Below is a small trained network, with its code and all its weights. Each question gives an input and a target symbol and asks what happens when units are switched off, that is, made to give their printed mean instead of their output.

import numpy as np


def w(rows, s, z=0):
    codes = np.array(rows[::2]) - 128.0
    scale = np.full(codes.shape[1], s)
    scale[-1] = z or s
    return codes * scale


def f(y):
    return np.maximum(y, 0)


def softmax(a):
    e = np.exp(a - a.max(-1, keepdims=True))
    return e / e.sum(-1, keepdims=True)


def log_softmax(a):
    a = a - a.max(-1, keepdims=True)
    return a - np.log(np.exp(a).sum(-1, keepdims=True))


def net(x, mask):
    ids = ['ΓΔΘΛΠΨαβεζημξστω'.index(c) for c in x.split()]
    T = len(ids)
    res = E[ids] + P[:T]
    q, k, v = (res @ M[0].T for M in (Q, K, V))
    z = softmax(np.where(np.tri(T) > 0, q @ k.T / 4**0.5, -1e9)) @ v
    res = res + np.where(mask[0], z, O[0][:, -1]) @ O[0][:, :-1]
    y = f(res @ A[0][:, :-1].T + A[0][:, -1])
    res = res + np.where(mask[1:9], y, B[0][:, -1]) @ B[0][:, :-1]
    return log_softmax(res[-1] @ U[:, :-1].T + U[:, -1])


Q, K, V, O, A, B = {}, {}, {}, {}, {}, {}
E = w([
[181,216,104,149,163,82,153,190,34,160,135,67],'Γ',
[95,171,164,127,152,103,141,104,109,153,145,124],'Δ',
[128,107,157,169,189,41,61,54,236,115,74,103],'Θ',
[157,68,143,129,182,246,116,41,182,108,124,221],'Λ',
[193,128,176,210,107,158,108,76,168,200,38,172],'Π',
[74,168,125,158,105,104,196,127,95,143,123,72],'Ψ',
[42,197,116,220,49,246,143,87,118,114,40,154],'α',
[201,88,234,48,203,229,97,137,157,213,72,139],'β',
[85,138,136,111,181,178,128,166,142,171,111,101],'ε',
[87,163,56,182,89,127,93,129,131,108,65,146],'ζ',
[119,110,99,75,102,157,69,129,81,111,62,144],'η',
[144,232,154,175,47,128,172,146,106,143,143,163],'μ',
[177,76,87,49,224,138,35,58,36,78,22,162],'ξ',
[76,225,195,188,80,124,188,96,224,138,64,68],'σ',
[159,107,112,96,165,141,119,80,45,151,129,47],'τ',
[90,191,42,229,43,117,85,1,157,54,161,149],'ω',
],0.0062)
P = w([
[33,140,197,55,97,28,226,237,214,19,210,186],'0',
[214,79,166,238,52,96,88,52,42,172,148,28],'1',
[41,236,73,198,207,141,105,50,127,250,8,175],'2',
[34,206,28,209,220,241,45,57,231,154,116,83],'3',
[224,108,150,205,37,165,28,48,62,118,84,3],'4',
[49,235,51,150,214,161,85,40,148,193,17,224],'5',
[109,79,51,45,153,184,57,208,138,154,221,72],'6',
[248,117,162,238,38,200,27,59,46,60,78,36],'7',
[25,229,48,148,201,172,101,52,149,214,29,222],'8',
[153,115,50,79,150,238,60,161,183,139,182,71],'9',
[213,65,202,217,36,220,66,62,17,19,51,33],'10',
[34,231,55,174,192,133,94,55,185,234,29,235],'11',
[152,118,62,38,133,217,61,188,178,143,198,101],'12',
[210,52,204,223,63,201,64,98,16,19,46,29],'13',
],0.0045)
Q[0] = w([
[234,194,217,248,42,223,14,3,60,53,9,24],'h1',
[15,232,22,112,223,122,170,39,209,217,16,239],'h1',
[146,19,198,9,92,40,232,235,118,69,232,133],'h1',
[219,34,244,179,23,153,17,221,5,10,227,15],'h1',
],0.0039)
K[0] = w([
[178,39,211,20,211,215,53,148,89,86,95,192],'h1',
[28,191,205,49,51,36,217,214,206,36,212,193],'h1',
[185,206,27,229,46,115,61,21,75,196,36,66],'h1',
[225,51,94,135,232,253,30,48,51,217,37,109],'h1',
],0.0046)
V[0] = w([
[213,183,251,80,226,152,242,234,223,231,86,36],'h1',
[182,213,136,43,92,215,229,242,34,202,237,60],'h1',
[26,253,122,246,44,224,220,85,207,127,172,206],'h1',
[30,218,33,175,29,9,173,219,56,66,218,48],'h1',
],0.0043)
O[0] = w([
[30,219,221,42,85,50,28,187,120,154,218,42,195],'h1',
[67,68,34,39,19,162,60,206,90,201,201,49,1],'h1',
[202,221,76,227,176,203,217,210,225,148,189,88,234],'h1',
[229,200,2,31,107,87,190,83,178,205,87,66,3],'h1',
],0.0055,0.0017)
A[0] = w([
[159,29,234,239,28,76,91,112,1,77,70,45,45],'n1',
[167,32,232,230,71,152,88,242,50,31,226,49,172],'n2',
[219,24,190,154,192,6,66,63,49,135,41,44,69],'n3',
[181,115,121,236,122,62,184,31,67,145,19,199,129],'n4',
[160,249,12,95,93,175,40,186,227,224,202,86,42],'n5',
[22,213,243,58,220,53,114,173,45,164,61,242,253],'n6',
[57,220,183,236,180,220,57,216,174,132,216,87,226],'n7',
[241,66,10,183,46,119,211,68,50,36,205,10,83],'n8',
],0.0041,0.0029)
B[0] = w([
[254,130,78,206,102,70,175,107,155,154,14,85,215],'n1',
[234,13,84,201,160,154,132,181,252,94,31,91,229],'n2',
[214,189,205,48,204,49,208,217,148,15,66,57,171],'n3',
[40,236,59,75,232,189,215,40,31,173,149,219,197],'n4',
[212,154,78,42,121,65,180,239,214,94,130,25,181],'n5',
[41,82,128,207,73,31,53,13,31,110,157,124,212],'n6',
[90,59,243,175,137,149,54,120,217,45,222,54,254],'n7',
[47,19,37,197,41,198,40,25,65,206,221,55,159],'n8',
],0.0045,0.0065)
U = w([
[226,66,47,35,92,107,106,189,79,164,140,33,168],'Γ',
[75,78,128,101,150,73,176,84,89,155,128,155,126],'Δ',
[46,192,221,176,224,95,149,109,126,76,203,213,191],'Θ',
[99,179,171,177,191,57,151,39,25,22,18,179,72],'Λ',
[204,75,205,210,41,46,45,193,224,106,69,55,165],'Π',
[237,97,36,94,82,91,122,221,135,214,127,42,13],'Ψ',
[202,190,138,176,95,192,198,218,174,154,165,165,61],'α',
[31,58,185,106,202,172,42,211,145,50,232,125,117],'β',
[121,119,31,38,72,67,45,205,141,186,75,93,204],'ε',
[222,211,105,177,220,180,230,168,123,233,21,239,17],'ζ',
[52,155,85,84,35,193,70,127,100,199,25,153,221],'η',
[225,162,149,73,19,146,175,170,208,160,131,71,6],'μ',
[77,109,92,66,139,137,113,114,41,95,37,225,159],'ξ',
[212,231,213,52,228,49,196,172,205,50,149,56,26],'σ',
[37,94,99,166,35,105,35,3,25,211,219,74,254],'τ',
[242,44,56,227,222,234,233,182,241,33,197,163,102],'ω',
],0.0042,0.0024)

Each question gives the input, a string of symbols that net reads in full, and the target symbol t.
The units are the heads (4 rows each of Q, K, V and O) and the neurons (one row each of A and B). Each row of codes is followed by its name. A weight is (code - 128) times the scale printed after its matrix; where a second scale follows, it is the last column's (O, A, B and U).
mask holds one flag per unit, heads first, then neurons. A switched-off unit (its flag False) gives its mean, the last column of its rows in O or B, instead of its output. The means were averaged over made-up inputs and are rounded, as every weight is.
A unit's drop is (log p(t) with every unit on - log p(t) with that unit switched off) / (log p(t) with every unit on - log p(t) with every unit switched off).
The circuit of an input: a set's keep is (log p(t) with only the set's units on - log p(t) with every unit switched off) / (log p(t) with every unit on - log p(t) with every unit switched off). Starting from all 9 units, units are removed one at a time, each time the one whose removal leaves the highest keep (on an exact tie, the one counted first), for as long as the keep stays at least 0.8.
circuit, biggest first: the units of the circuit, biggest drop first
top k neurons: the k neurons with the biggest drops, biggest first
drop of u: that unit's drop, to one decimal
input Γ ω ω, target ε: circuit, biggest first => [h1; n5]
input β τ β Π Γ μ ω ω Θ α μ, target Π: top 2 neurons => [n2; n1]
input ω ζ Π β Θ σ ζ β β β ζ, target Π: circuit, biggest first => [h1; n2; n1]
input β Π Ψ ω ζ Π, target τ: circuit, biggest first => [h1; n6]
input ω μ α Π Π μ, target ζ: circuit, biggest first => [h1; n4]
input ξ σ ω Π ξ ω ω ξ ω ξ Π, target Λ: circuit, biggest first => [h1; n4]
input β Δ β β ω β β Π Γ σ, target β: circuit, biggest first => [h1; n7]
input β η ζ, target τ: circuit, biggest first => [h1; n6]
input ω Λ Δ α β Δ τ ω σ, target ζ: top 2 neurons => [n4; n7]
input β μ ω β τ β α, target β: top 2 neurons => [n7; n1]
input Π μ α ω Π β Γ Ψ, target Π: top 2 neurons => [n2; n1]
input σ β ω Γ, target σ: top neuron => [n5]
input β β Δ ω Π ω β β Ψ σ β Ψ, target τ: top 3 neurons => [n6; n2; n3]
input β Θ β Δ ω ω Λ ε Γ τ Π ε, target τ: circuit, biggest first => [n6; h1]
input η ω β ω β Λ Δ β Λ β ω Δ α ε, target Π: top 3 neurons => [n2; n1; n4]
input σ Ψ ω ε, target σ: circuit, biggest first => [h1; n5]
input β ω ξ ω ζ σ σ σ ξ μ σ, target Λ: top 2 neurons => [n4; n5]
input ξ ω Γ Π Δ Θ σ Θ Γ Π η Δ Π Θ, target Λ: top 3 neurons => [n4; n5; n7]
input Θ ω ω β β, target Π: top 3 neurons => [n2; n1; n4]
input β Π μ β Γ η, target τ: top neuron => [n6]
input α β σ ξ σ Θ Π β ω β β τ σ η, target Π: top neuron => [n2]
input σ ω Θ ω ω ω β τ, target Π: top 4 neurons => [n2; n1; n4; n3]
input β β Ψ Λ ω σ Θ Γ η ω ζ η, target τ: drop of h1 => 0.4
input β τ β ζ σ Θ Γ ζ, target Π: drop of h1 => 1.2
input Θ Δ τ τ η τ Δ β ω Π Γ Γ Δ β, target Π: drop of n4 => 0.1
input ω ζ Γ ω Γ Λ, target ζ: drop of h1 => 1.2
input β ω ω Ψ β Θ, target τ: top 2 neurons => [n6; n2]
